The symbols move the states like this.
from | u k l
w487 | w657 w308 w598
w651 | w102 w828 w859
w24 | w657 w702 w684
w453 | w453 w580 w710
w856 | w353 w712 w918
w129 | w435 w283 w723
w712 | w918 w331 w87
w311 | w302 w410 w859
w871 | w562 w344 w294
w630 | w714 w332 w509
w830 | w917 w344 w663
w609 | w311 w302 w639
w94 | w985 w350 w558
w74 | w26 w477 w94
w332 | w509 w514 w531
w613 | w630 w714 w332
w644 | w997 w453 w326
w242 | w124 w951 w309
w508 | w5 w527 w102
w330 | w613 w630 w74
w710 | w134 w319 w365
w84 | w863 w915 w96
w304 | w290 w332 w330
w444 | w308 w473 w810
w477 | w94 w985 w350
w294 | w644 w997 w453
w598 | w512 w942 w856
w512 | w80 w487 w660
w408 | w915 w129 w514
w302 | w410 w859 w331
w458 | w703 w985 w274
w87 | w508 w5 w527
w350 | w349 w583 w266
w839 | w633 w105 w14
w65 | w24 w657 w702
w349 | w438 w899 w559
w124 | w951 w365 w40
w997 | w453 w129 w611
w96 | w294 w435 w598
w942 | w408 w96 w129
w300 | w87 w508 w5
w759 | w902 w363 w458
w801 | w839 w633 w105
w583 | w266 w342 w684
w319 | w365 w344 w408
w326 | w611 w710 w302
w14 | w477 w26 w477
w136 | w639 w592 w65
w810 | w856 w353 w712
w915 | w651 w102 w580
w40 | w871 w562 w344
w902 | w363 w458 w703
w363 | w458 w703 w74
w885 | w294 w710 w917
w562 | w344 w885 w458
w821 | w330 w613 w630
w105 | w14 w74 w26
w828 | w778 w508 w335
w331 | w660 w598 w512
w531 | w242 w124 w951
w941 | w919 w942 w294
w639 | w592 w410 w712
w702 | w349 w308 w899
w527 | w444 w136 w639
w863 | w915 w651 w611
w663 | w885 w290 w821
w985 | w350 w558 w583
w80 | w487 w444 w308
w274 | w641 w902 w917
w365 | w942 w408 w630
w10 | w663 w363 w290
w859 | w810 w660 w918
w335 | w609 w639 w302
w438 | w899 w559 w801
w899 | w559 w801 w657
w410 | w859 w283 w512
w753 | w274 w641 w644
w134 | w319 w365 w942
w714 | w332 w509 w304
w309 | w40 w871 w703
w580 | w828 w778 w408
w344 | w562 w294 w644
w657 | w512 w349 w438
w435 | w283 w723 w828
w342 | w684 w759 w613
w266 | w363 w684 w759
w509 | w514 w531 w242
w660 | w598 w512 w311
w917 | w10 w94 w304
w155 | w136 w639 w592
w918 | w300 w87 w508
w559 | w801 w839 w633
w641 | w830 w917 w10
w633 | w105 w14 w24
w514 | w531 w242 w124
w703 | w753 w274 w641
w558 | w583 w266 w136
w684 | w304 w902 w363
w723 | w941 w84 w863
w290 | w821 w330 w613
w919 | w155 w609 w311
w283 | w723 w778 w84
w308 | w473 w810 w657
w26 | w477 w94 w985
w5 | w527 w155 w136
w102 | w598 w611 w87
w778 | w300 w335 w609
w473 | w810 w856 w353
w592 | w74 w24 w657
w951 | w309 w40 w885
w611 | w710 w630 w453
w353 | w712 w918 w300

The rows follow the links: the fewer symbols apart two states are, the more alike their rows tend to be.

Known rows, each with its state:
[-20  23  44  -6  -5  43  18 -33   5 -27  27 -10  -3  11  -8  14  26  31 -23   9 -21 -13 -12  17   5  -2   8 -28 -28  -5 -31  14  42 -11   4  25  29   9  -8  -4   4   1 -31  -7  15 -24  -5 -10 -11 -15  -5 -14   8  -4  13  14  12   5  24 -12   1   6  -9 -20]
state: w26
[ -2 -20 -16  -3  -6 -28  11  23 -11  10 -15 -34  15   3 -39 -25  32  -6   3  -8   1  20  16 -11  22   3 -23 -49  20   1   2 -14 -18   9 -17   1 -26  11 -14   8 -29 -21 -13   7  18   4  -8 -51  18  12  -1   1  13  25 -19  -6  16  12 -15  38  -7 -24  -9  -8]
state: w941
[-19   5  18 -39  10 -12  13 -28  14 -41   2 -28  -1  -2  -9  22 -12  -2  -9  18  19  37   8   5 -13 -33   1  -5 -21  20  24 -16   8   1   4   7   6  -7  -7 -33  -5  16   9   8  -5   8   0  17   6   7 -20 -68   8   8  18   0 -11  26  14 -12 -28  21   2  -4]
state: w902
[  4  40  -3  18 -15   9 -18 -25  -9  11 -33  38 -23 -10   5 -11 -10  -3  16   3  23 -25  -8   1 -16  43 -11  31 -13  -5  -2  19  -6  -1  44 -17  22 -12   9 -13  27   1  16 -11   4   1  25  11  17  -5   3  35 -23  15   3  27  -6 -10 -31 -18  -8 -12  22   8]
state: w473
[ -5 -14   2   3  -4 -14   9  12  -8   7 -25 -26  21   5 -40 -18  39   2   1 -10  -9  27   8 -16  17  21 -12 -51  14  -3  -9  -4  -7   4  -8   7 -18  18 -10  14 -28 -19 -24   9  32   1  -5 -51  25   8  -2  15  12  25 -15  -7  16  16 -21  30 -11 -21   3  -8]
state: w723
[ 17 -22 -20   2  12  20  -3  29   1  42  41  -5   6   6  36  -5 -22  39  -2   8  -5 -38  13  -3  -9 -39  11  14  21 -11   1  11  26   6   6 -10 -11  27  19  16  14  11 -13  30 -17 -17 -17  15 -28  21   7  10 -21   0   3  12  20 -21 -21 -10  16  10   6   5]
state: w514
[-18   6  10  36 -17   8   6  17 -21 -18  16  17   3   6   3 -14  -8 -18  -7 -27 -49 -24 -25  26  -1  22 -11  -2   7  -8  -3  -9  11  -7 -23  10  16 -15  -9  21  -4  -8 -12 -16 -18  -1  12  19 -30 -44  13   7  14 -38   3  -8  -5   4  27  -2  50 -17 -28  -2]
state: w559
[ 13  22 -31   5  22 -24 -21  20 -16  14 -12 -23 -25 -13  -3 -30 -15 -15  23  26  22 -30  -3  12 -20  23 -42   6  -5  -6  27 -15 -14   6  26   8   5   1   7 -18 -28   9   5 -15   2  10   8   2  39   3  -3  17   2  27 -17  -7  22   3 -33  11  -4  -5  22 -10]
state: w331
[-14 -18  11 -23  -8 -21   8 -21  15 -32 -19   0  13  -2  -4  27 -18 -20  -3  -9  10  56   9  -7  -5 -24  14  11  -4  23  26 -18 -11   5 -13 -13  -9 -22  -7 -21   9   7  26  11 -16  18   9  24  -6   3 -12 -57   8  -9  17  -8 -32  22  22  -9 -16  17  -7  16]
state: w641
[-13 -26   6 -13 -14 -16   7 -15  13 -25 -21  15  21   1  -1  28 -20 -17  -2 -19  -2  60  10 -16  -3 -22  20  15   9  23  22 -12 -11   3 -17 -21 -13 -23  -6  -8  18   1  26  15 -17  22   9  25 -18   5  -8 -47   1 -18  19  -4 -37  17  17 -10 -13   8  -7  19]
state: w830
[-16  -2   9 -37  -1 -17  16 -24  14 -35   2 -21   1  -5  -3  23 -19  -9  -8   6  23  39  13   2  -4 -39   4   1  -8  24  27 -19  -4   3  -4  -8  -4 -13  -9 -32   5   5  20  12 -18   7   4  20  -2  11 -18 -73   7   2  20   7 -21  20  21  -6 -23  15  -9   6]
state: w703
[ 10 -32   7  12   8  -5 -21   3  18  -5 -15  27  34   2  22  29 -19   6  -6  -6 -29  47  -8 -21 -27   3  30  38  13   0   8  -5  16   3 -11  -2  -2  -6  21  15   4  28   3  13   5  12  -4  31  -6  -3  -2  -5  -7 -29   1 -35 -22  18  -2 -30 -16  34  22   9]
state: w290
[-25  28  38 -17   9  28  20 -34   7 -32  26 -27  -5   7  -6   9  18  26 -22  22  -5  -9  -6  22 -11  -8  -2 -27 -31  -4 -14   7  39  -6  11  32  31   7  -9 -18  -6  11 -23  -2  13 -23  -6  -5   5 -11 -10 -33   6  10  18  10  14  15  12 -12 -10  14   3 -23]
state: w350
[ 16  -2 -35 -10  38 -32 -14  34  -6  12  12 -35 -21  -8  -1 -21   1 -24  15  29  21 -21  -2  12  -2  -6 -30  -5  -6  -5  20 -18 -26   4 -10  23 -13   2   0  -7 -46   5   6 -20   2  11 -16  -4  32   9  -5   6  23  12 -26 -31  23  -9   2  26   1   3   5 -14]
state: w311
[-21 -22   3 -10 -40 -16  25 -12  -7 -12 -33   2  21   3 -30  -1   5 -13  -1 -34   3  44  20 -17  23 -10   3 -24  26  21   8  -7 -21   6 -16 -31 -23 -10 -19   1  17 -29  11  21  -9   9  14 -17 -15   1  -3 -28   1   4  12  21 -22  13   2  19  -1 -24 -21  18]
state: w644
[ 17  26   0   3  -5  11 -17 -31  10  15 -26  43 -27 -13   7  12  14  -7   9   4  37 -18  -6 -15  15  34  16  29 -24  -1 -22  29 -30 -10  18  -8   7  -7   4  -2  26  -8  30 -27  10   4   9 -11  16   0   4  48 -11   7  -4  15 -16 -35   0  -3 -15  -1   5  12]
state: w918
[ 20 -32  -6  19  21  12 -22  22  14  21  16  18  26   7  36  16 -20  29  -7   2 -31   9  -2 -18 -27 -13  30  34  20 -11   1   3  27   5   3  -1  -3  16  28  19   4  29 -11  21   0  -1 -13  29 -14  11   6  10 -23 -14  -3 -22   3   5 -16 -28  -3  29  28   4]
state: w714
[ 10 -32   7  18   9   1 -22   8  18   3 -10  31  35   4  27  27 -16  11  -6 -11 -34  39  -8 -24 -25   4  34  37  12  -5   4  -3  17   4 -11  -3  -3  -3  21  17   8  27  -4  16   9  13  -8  31  -8   2   0   0 -11 -25   1 -32 -17  16  -7 -29 -11  31  23  11]
state: w821
[-11 -20   4   7 -39   4  20  -1 -15  12 -17   1  29   9 -25 -14  10  20   0 -30 -11  20  26 -21  14  -7   4 -34  37   2  -8   4  10  13   5 -34 -16  10  -4  14  23 -29 -15  36   0  -9   6 -32 -23  13   3   3 -20  16   7  34  -2   9 -32  12   5 -29  -9  11]
state: w319
[-14   5   0  37 -13  -2  -2  24 -25 -15  11  14   0   4   9 -25 -19 -26   0 -23 -42 -24 -23  31  -9  23 -20   7   9 -10  10 -15   3  -6 -15   8  16 -22  -6  16  -5  -3  -9 -17 -19  -1  18  30 -22 -43  10   7  14 -32   2 -12  -3   7  21  -1  49 -14 -22   1]
state: w899
[ 21 -13 -33 -18  34 -30 -11  35   3  12  20 -33 -18  -8  -1 -12   9 -28  12  19  21 -15   0   8  18 -12 -15  -8  -9  -2   7 -13 -38   2 -27  22 -22   3  -5  -1 -41  -5  11 -25   2  12 -22 -12  24   9   0   7  31   2 -25 -29  19 -18  24  31  -3   3  -7 -13]
state: w919
[-23  28  43 -10  -4  40  19 -35   9 -26  25 -14  -3  10  -7  12  23  34 -24   9 -15 -15 -14  19   7  -2   4 -29 -30  -4 -29  15  45 -13   7  27  28   9  -8  -4   0   3 -28  -6  15 -26  -9 -13  -8 -13  -7 -15   5   1  13  13  15   3  19 -15  -3   7  -7 -20]
state: w477
[ 17 -34  -2  21  11  10 -19  19  15  20   6  25  32   8  30  20 -16  27  -5  -8 -31  18  -4 -22 -26  -4  34  30  24 -13  -4   4  26   5  -2  -4 -10  13  26  25  10  25  -9  27   8  -1 -11  24 -16  12   6  18 -22 -16   3 -22   0   8 -21 -26  -2  23  27   8]
state: w630
[-18 -17  -6 -17 -36  -9  30  -6  -6  -1   2  -5   5   0  -9   3 -15  -2  -1 -21  14  19  28 -10  21 -41   5 -13  24  22  13  -5 -11   8  -5 -39 -21  -6 -13  -9  31 -24  14  28 -36   3   8  -3 -38  11   0 -36  -9  -3  19  38 -19  -2   5  12   6 -23 -28  20]
state: w344
[-13 -11 -10 -27 -26  -4  29  -9  -2  -5  17 -11  -1   3  -2   7 -20   2  -1 -11  23  10  30  -2  21 -53   2 -11  15  18  16  -8  -4   6  -2 -36 -18  -4  -9 -14  29 -17  18  25 -37   1   7   6 -34  16  -3 -45 -10   1  24  37 -16  -9   8   5  10 -16 -29  20]
state: w562
[-17   8  14  31 -20  11   7  11 -21 -18  18  19   6   7   2 -13  -1 -12 -10 -26 -49 -22 -25  28   2  20 -10  -2   5 -11  -6  -7  15  -8 -24  10  18 -17 -13  21   0  -6 -20 -13 -15  -8  12  18 -32 -45  14   5  14 -39   3  -7  -2   2  29  -3  47 -14 -28  -5]
state: w801
[-16 -22   8   1 -38  -9  21  -5 -10  -7 -39   3  32   5 -36  -8  24  -3   0 -36  -9  43  16 -23  22   9   3 -34  27  12  -5  -4 -14   6 -12 -24 -20  -1 -13  10   9 -30  -1  23   8   5  12 -37  -5   3   1  -2   1  12   1  17 -17  16 -12  19  -1 -29 -16  15]
state: w997
[ 12  -7  -4   0   3  -9  -3   3  -2  14 -33  -4   5  -3 -31 -11  46  -4   5  -7   7  18   2 -19  23  34  -3 -29   0  -4 -24  11 -26  -3 -11   7 -20   9  -8  16 -22 -19  -5 -12  35   1 -10 -57  34  10   5  42  10  24 -23 -11  10  -5 -12  28 -17 -15   2  -6]
state: w651
[-20  14  48  -6   6  36  15 -35  12 -33  27  -7   3  12   2  23  18  27 -28  10 -24  -1 -18  16  -1  -6  19 -16 -30  -2 -24  10  42 -11  -7  30  29   6  -3  -5  -2  15 -24  -8  15 -22 -12   0 -10 -19  -4 -20   7 -11  14  -3   8   7  26 -18  -2  20  -5 -22]
state: w74
[ 23  -9 -28 -19  33 -28 -12  28   7  12  19 -23 -19  -9  -5  -6  18 -28   6  16  24 -10  -1   2  24  -5  -6  -7  -9   0  -3  -8 -39  -1 -30  23 -23   6  -9   3 -40  -5  10 -29   9  13 -25 -22  25  14   4  15  30   0 -30 -28  14 -24  24  31  -5   3  -8  -6]
state: w335
[  1 -16   9   8 -16  -9   6   3  -6   4 -35  -8  23   7 -39 -16  44   7  -1 -15 -12  32   6 -22  17  27  -1 -40  14  -1 -15   2  -7   5  -7   3 -14  14  -7  19 -18 -19 -21   6  35   4  -7 -56  21   6   4  25   6  23 -19  -4   6  13 -22  25 -13 -17   1  -3]
state: w863

Each walk starts at a row. The symbols on each line, taken left to right, move it on to the next state.
Answer with the state's row; about right is enough.
[ 15   4   0   7 -13   3  -8 -16   5  18 -38  32  -4  -4 -19   4  43  -8   6 -13  17  13   1 -22  29  42  12  -7 -11  -2 -34  25 -28  -2   0  -7 -12   0  -4  13   7 -21  10 -17  31   8   0 -43  24  10   7  52  -5  10 -11   6  -8 -18  -6  14 -15 -14   4   8]
l l u l k -> [ 14  34  -1  10 -14  14 -21 -34   3  11 -33  45 -27 -12   9   6   2  -5  13   2  33 -21  -8  -9  -1  39   7  31 -20  -4 -13  26 -17  -8  33 -14  15  -8   7  -8  29  -4  23 -17   6   2  20  -5  14  -1   4  44 -21  10   1  23 -14 -22 -16 -13 -10  -8  12  14]
l u u u l u -> [ 27   5 -23 -12  30 -18 -15  16   9  10  18  -5 -34 -14   6   3   7 -32   6  20  31 -25  -8   2  25  -4  -1  16 -23  -1  -8   0 -43  -8 -27  24 -11  -3  -5  -1 -24  -3  24 -41  -2  11 -20  -9  19   1   4  22  21 -12 -25 -27   5 -35  35  24  -2  10 -12  -5]
[ 27  16 -10  -6   5   6 -16 -17  16  11  -4  37 -32 -13  14  17  19 -24   2   4  34 -17 -11  -5  29  20  21  26 -27  -2 -27  25 -39 -15  -5  -1  -1 -14  -4  -1  14 -11  33 -39   4   9  -3  -6  12   3   6  40   4 -13  -9   1 -14 -43  32   5  -5   1  -6   8]
l k u -> [ 21  18 -34   0  26 -27 -21  21  -6  18  -7 -17 -30 -14  -6 -25   4 -24  23  28  36 -25  -5   0  -5  21 -35   6 -12  -7  14  -6 -30   1  13  13  -2   1   4 -13 -29   5  11 -29  11  10  -5 -10  43   9  -3  28   7  22 -26 -16  19 -13 -19  22 -12  -4  16  -9]
l u k k u -> [  2  41  -9  21 -11   8 -22 -19 -11   8 -33  31 -29 -10   5 -14 -13  -7  18   8  25 -28  -8   3 -22  41 -15  34  -9  -8   6  11  -8  -3  46 -12  24 -10  10 -11  21   4  19 -12  -1   4  29  11  20  -8   1  35 -22  18  -1  19  -8  -6 -31 -17  -4 -10  20   9]
[-19 -11   8 -26 -13 -23  17 -21   8 -33 -20  -6  10  -5 -14  23 -12 -20  -3  -9  15  52  15  -7  -2 -27   8  -4  -1  26  27 -20 -15   4 -11 -14  -8 -22 -12 -22   9  -3  26  11 -18  17  11  13  -4   4 -13 -62   8  -4  17   4 -31  24  20  -3 -16   6 -13  14]
u u k u -> [ -1 -20  15 -11  -4 -16  -3 -14  19 -32 -19  14  22   2   7  35 -17 -13  -6  -7  -6  60   0 -16 -19 -12  23  25   6  18  17 -15   1   4 -15  -6  -3 -14   5  -7   5  18  14  15  -2  18   4  34  -3   0  -7 -43   4 -20  12 -20 -34  24  15 -22 -23  30   7  14]
l u k k u l -> [ 15 -19 -22   0  14  18  -2  28   4  39  46  -5   1   8  34   0 -26  39  -2   9  -2 -38  14  -2  -8 -42  11  19  22 -10   1  10  24   8   9 -12 -10  25  19   9  14  10  -8  26 -20 -17 -16  18 -31  22   4   7 -26  -2   8  11  21 -20 -18 -12  16   7   7   3]
[ 10 -33   8   8  20   7 -17   7  20   0   2  18  33   6  31  28 -24  21  -7   2 -29  31  -7 -19 -30 -10  32  35   9  -2   6  -2  22   2  -8   2  -3   3  24  15   2  34  -5  19   4   5  -8  36  -6   3  -3  -7 -12 -19   5 -32  -9  15  -7 -32 -15  40  26   6]
k u u l u -> [  5 -12 -24 -11   2  14  11  21  -2  32  47 -13  -3   4  25  -4 -27  27  -2   5  13 -38  23   4   8 -54   9   8  23   2   5   8  13   9   6 -20 -11  21   7   0  23  -4  -1  30 -35 -16  -9  14 -41  23   5 -12 -21   2  13  24  13 -24 -11  -3  21  -3  -8   9]
k l l l -> [ -6 -26 -12  -2 -31 -30  13  11 -11   3 -34  -5  24   3 -37 -11  20 -16   9 -31   0  44  19 -21  23   5  -6 -36  31  12   3 -11 -24  11 -14 -24 -30  -2 -13  10  -2 -29   1  15   6  13   9 -34   4  11   0  -3   4  12  -4   6 -11  16  -9  28  -2 -29 -10  14]
[ 21 -31  -9  14  19  15 -17  25  13  29  26  12  19   5  35  15 -24  35  -5   7 -22  -8   2 -12 -23 -21  24  32  21 -13  -1   6  29   9   4  -5  -8  22  28  20   9  28 -13  26  -4  -6 -17  30 -21  18   4  11 -25 -12   1 -13  10  -6 -20 -24   3  26  25   5]
k k l u u -> [-12 -14 -18 -25 -24  -6  27   2  -5   8  24 -11  -2   1   3   3 -19   1   0 -11  24  -8  32   1  21 -54   1 -12  19  17  11  -4  -5  11  -2 -35 -17   0 -10  -9  31 -20  12  27 -37  -4   6   5 -38  18  -1 -35 -10  -1  21  40  -7 -14   6   7  17 -19 -25  17]
k k u u l -> [ -5 -29   7  12 -30  -6   8  -1  -3   7 -44  15  38   7 -29  -1  29   6   0 -35 -18  51  12 -29  17  21  10 -25  25   1 -15   7  -5   5  -8 -22 -26   2  -6  21   7 -24  -6  20  20   4   5 -40  -3   9   4  18  -7   5  -3   8 -11  14 -19  16  -9 -20   2  12]
[  4 -22   0   1 -13  -9   7   7  -1  14 -27  -4  15   4 -34  -5  45  -1   0 -19  -3  29   7 -25  35  15   4 -35  11   1 -22   9 -23   0 -21  -3 -26  10 -12  20 -11 -27 -10   0  28   4 -13 -64  14  11   4  28   9  13 -20  -4   6  -4  -7  32 -11 -22  -8   0]
u l u k -> [ 14  -2 -37  -8  37 -37 -13  36  -7  16   8 -31 -21 -10  -3 -19   2 -27  16  24  21 -16  -1   4   4  -3 -30  -6  -2  -2  17 -19 -30   0 -11  20 -15   1   0  -7 -46   2   8 -24   5  12 -17 -11  33   9   0   7  24  13 -29 -30  25  -5   0  30  -5   2   0  -8]
l l k -> [ -4  29 -19  26   5 -14 -15  11 -26   8 -21  -5 -15  -6   1 -38 -29 -11  23  13   3 -32 -12  22 -39  33 -45  17   4  -6  31 -17   0   3  37  -3  20  -8   8 -14 -10  10   1  -6  -4   4  23  22  26 -14  -4  17  -7  20  -5   1  16  15 -40  -5   7 -12  20  -4]
[-10 -30  -5 -15 -28  -7  24  -4   6  -2  -5   9  22   4  -1  14 -23   1  -2 -23   2  36  27 -15   8 -40  18   3  27  20  14  -3  -1   9 -10 -39 -22  -6  -3   3  32 -14  15  35 -27   8   8  13 -40  14  -3 -37 -11  -8  22  20 -24   6   5  -1   2  -6 -15  26]
u l l u -> [ -8 -19   5  14 -35   4  17   3 -17  16 -26   0  34  10 -27 -17  17  23  -2 -31 -18  19  21 -20  10   9  -1 -31  35   4  -9   4   8  10   9 -29 -16  15  -3  15  17 -22 -19  39   9 -11   8 -33 -10   7   3  11 -15  23   6  30   3  13 -39  10   5 -30   4   7]
l k k u l -> [ -1 -13   3   4  -9 -11   2   9  -7   3 -25 -22  22   5 -41 -18  44   2  -1 -13 -10  24   6 -18  12  23 -13 -49  16  -3 -13   0  -4   9  -1   4 -15  19  -6  14 -25 -16 -27   6  34   0  -3 -54  26   8   2  21   9  24 -15  -6  13  19 -23  27 -13 -16   6  -9]
[-23  26  39 -21   4  30  20 -40  13 -30  24 -29  -9   3 -12  16  16  31 -20  20   2  -5  -5  17  -3 -11   5 -27 -37   2 -16  10  40  -7  12  26  24  11  -5 -20  -3   8 -24  -1  15 -22  -8 -13   2  -4 -12 -33   2  12  15  12  13  11  10 -12 -16  15   0 -25]
l k k l -> [-21   7  19 -40   1  -9  19 -33  10 -37   6 -29  -6   1 -11  25  -9   0 -10  15  24  32  11   4  -7 -40   1 -13 -19  22  18 -12  10   2   3  -1   7  -7  -8 -34   3   9   8  11 -10   1   3  15   1   9 -17 -70   5   4  20   8 -13  23  15  -9 -29  20  -6  -3]
l l k l u l -> [-13   9  27 -24  26   9   4 -25  19 -35  12 -30   2   5   1  22  -8  12 -15  25   0  24  -4  12 -26 -22   5   1 -23   7  13 -10  28  -1   9  23  17  -1   4 -30 -11  27  -7   5   7  -2  -6  22  12   2 -18 -55   6   9  15 -14   2  28  10 -21 -28  36  13 -13]
